Below are the code and all the weights of a small trained network. Each question names an input and a class and asks about switching units off, where a switched-off unit gives its printed mean instead of its output.

import numpy as np


def w(rows, s, z=0):
    codes = np.array(rows[::2]) - 128.0
    scale = np.full(codes.shape[1], s)
    scale[-1] = z or s
    return codes * scale


def f(y):
    return y / 2 * (1 + np.tanh(0.7978845608 * (y + 0.044715 * y**3)))


def log_softmax(a):
    a = a - a.max(-1, keepdims=True)
    return a - np.log(np.exp(a).sum(-1, keepdims=True))


def net(x, mask):
    res = np.array(x, float).reshape(1, 4) / 4 @ E
    y = f(res @ A[0][:, :-1].T + A[0][:, -1])
    res = res + np.where(mask, y, B[0][:, -1]) @ B[0][:, :-1]
    return log_softmax(res[-1] @ U[:, :-1].T + U[:, -1])


A, B = {}, {}
E = w([
[202,83,100,188,227,96,110,127,68,109,143],'x0',
[89,172,52,138,106,116,201,85,72,63,173],'x1',
[125,166,189,137,176,206,94,23,145,59,125],'x2',
[199,138,95,130,151,168,253,152,249,113,105],'x3',
],0.014)
A[0] = w([
[230,126,98,146,130,150,206,121,244,138,89,172],'N1',
[224,70,86,231,198,82,96,154,111,65,173,57],'N2',
[72,202,145,52,6,157,132,135,182,170,105,49],'N3',
[181,116,112,144,155,205,219,170,165,136,93,129],'N4',
[102,114,150,122,97,112,37,109,54,162,89,143],'N5',
[125,103,59,161,51,85,143,225,99,189,109,50],'N6',
[94,165,157,141,166,172,126,4,132,49,115,58],'N7',
[186,73,246,128,162,182,58,178,200,229,38,2],'N8',
[134,190,179,128,185,201,95,50,154,89,128,120],'N9',
[49,58,187,160,110,95,74,108,59,162,173,134],'N10',
[71,200,87,151,110,108,117,99,48,113,162,61],'N11',
[119,186,45,173,117,132,255,75,146,82,174,38],'N12',
[30,154,167,119,75,149,165,120,166,142,116,67],'N13',
[119,99,40,111,86,21,164,225,119,177,148,84],'N14',
[208,92,128,177,202,94,152,91,60,154,117,61],'N15',
],0.0098,0.0036)
B[0] = w([
[49,163,107,93,113,153,107,5,167,211,202,235],'N1',
[77,69,195,209,60,86,185,177,180,101,127,238],'N2',
[128,60,221,236,82,91,200,196,188,84,135,238],'N3',
[71,199,148,82,116,110,118,99,163,185,190,205],'N4',
[71,187,118,66,59,138,143,54,157,193,192,239],'N5',
[171,129,124,72,169,72,90,103,164,92,51,224],'N6',
[197,70,136,87,196,99,132,111,107,133,82,231],'N7',
[166,106,21,134,70,237,64,188,28,61,95,249],'N8',
[180,106,147,70,254,51,157,149,140,157,49,220],'N9',
[62,175,97,108,144,157,158,67,183,203,168,252],'N10',
[166,180,29,151,57,188,61,133,75,124,165,222],'N11',
[145,146,24,137,70,200,65,189,47,117,134,214],'N12',
[104,85,190,197,138,111,155,143,144,67,145,197],'N13',
[214,58,121,58,211,100,112,108,116,125,69,244],'N14',
[144,84,195,202,60,90,182,155,148,71,168,211],'N15',
],0.0096,0.019)
U = w([
[50,176,141,63,139,149,137,50,162,216,192,251],'0',
[185,98,154,37,254,66,135,103,135,137,17,94],'1',
[97,92,216,227,99,102,197,150,166,77,134,28],'2',
[140,142,59,119,97,249,82,147,45,82,115,120],'3',
],0.012,0.0017)

Each question gives the input, the list of numbers given to net, and the class t.
The units are the neurons (one row each of A and B). Each row of codes is followed by its name. A weight is (code - 128) times the scale printed after its matrix; where a second scale follows, it is the last column's (A, B and U).
mask holds one flag per neuron, in row order. A switched-off neuron (its flag False) gives its mean, the last column of its row in B, instead of its output. The means were averaged over made-up inputs and are rounded, as every weight is.
A unit's drop is (log p(t) with every unit on - log p(t) with that unit switched off) / (log p(t) with every unit on - log p(t) with every unit switched off).
The circuit of an input: a set's keep is (log p(t) with only the set's units on - log p(t) with every unit switched off) / (log p(t) with every unit on - log p(t) with every unit switched off). Starting from the 12 units with the biggest drops (on a tie, the unit counted first), units are removed one at a time, each time the one whose removal leaves the highest keep (on an exact tie, the one counted first), for as long as the keep stays at least 0.8.
circuit, biggest first: the units of the circuit, biggest drop first
most important unit: the unit with the biggest drop
top k neurons: the k neurons with the biggest drops, biggest first
drop of u: that unit's drop, to one decimal
input [7,-5,5,7], class 0: circuit, biggest first	[N1]
input [-7,7,-3,-4], class 2: top 2 neurons	[N3 N8]
input [2,-3,8,-7], class 1: top 3 neurons	[N9 N7 N1]
input [-3,-5,-6,7], class 0: top 2 neurons	[N1 N4]
input [-1,5,-6,3], class 1: top 3 neurons	[N14 N8 N6]
input [-8,-8,-4,1], class 2: top 4 neurons	[N3 N13 N12 N11]
input [-5,5,-3,1], class 2: top 2 neurons	[N3 N8]
input [-4,-8,7,2], class 3: top 2 neurons	[N8 N14]
input [7,-2,-4,-5], class 2: top 3 neurons	[N2 N15 N1]
input [5,6,-3,5], class 3: top 4 neurons	[N12 N3 N10 N5]
input [3,6,-8,-6], class 1: top 2 neurons	[N14 N6]
input [-7,5,-7,-1], class 1: top 3 neurons	[N14 N6 N2]
input [1,-3,-2,3], class 0: top 3 neurons	[N1 N12 N11]
input [-1,0,7,-5], class 1: most important unit	N9
input [6,5,-8,8], class 0: top 3 neurons	[N1 N4 N9]
input [7,-4,6,-4], class 2: top 4 neurons	[N2 N15 N14 N6]
input [4,1,0,3], class 2: top 3 neurons	[N5 N10 N2]
input [-8,-4,-3,-3], class 2: drop of N3	0.3
input [0,-3,-1,8], class 0: drop of N1	1.4
input [-3,-8,2,0], class 3: drop of N8	1.6
input [-3,6,5,5], class 3: most important unit	N12
input [8,-7,-1,-4], class 2: drop of N7	0.0
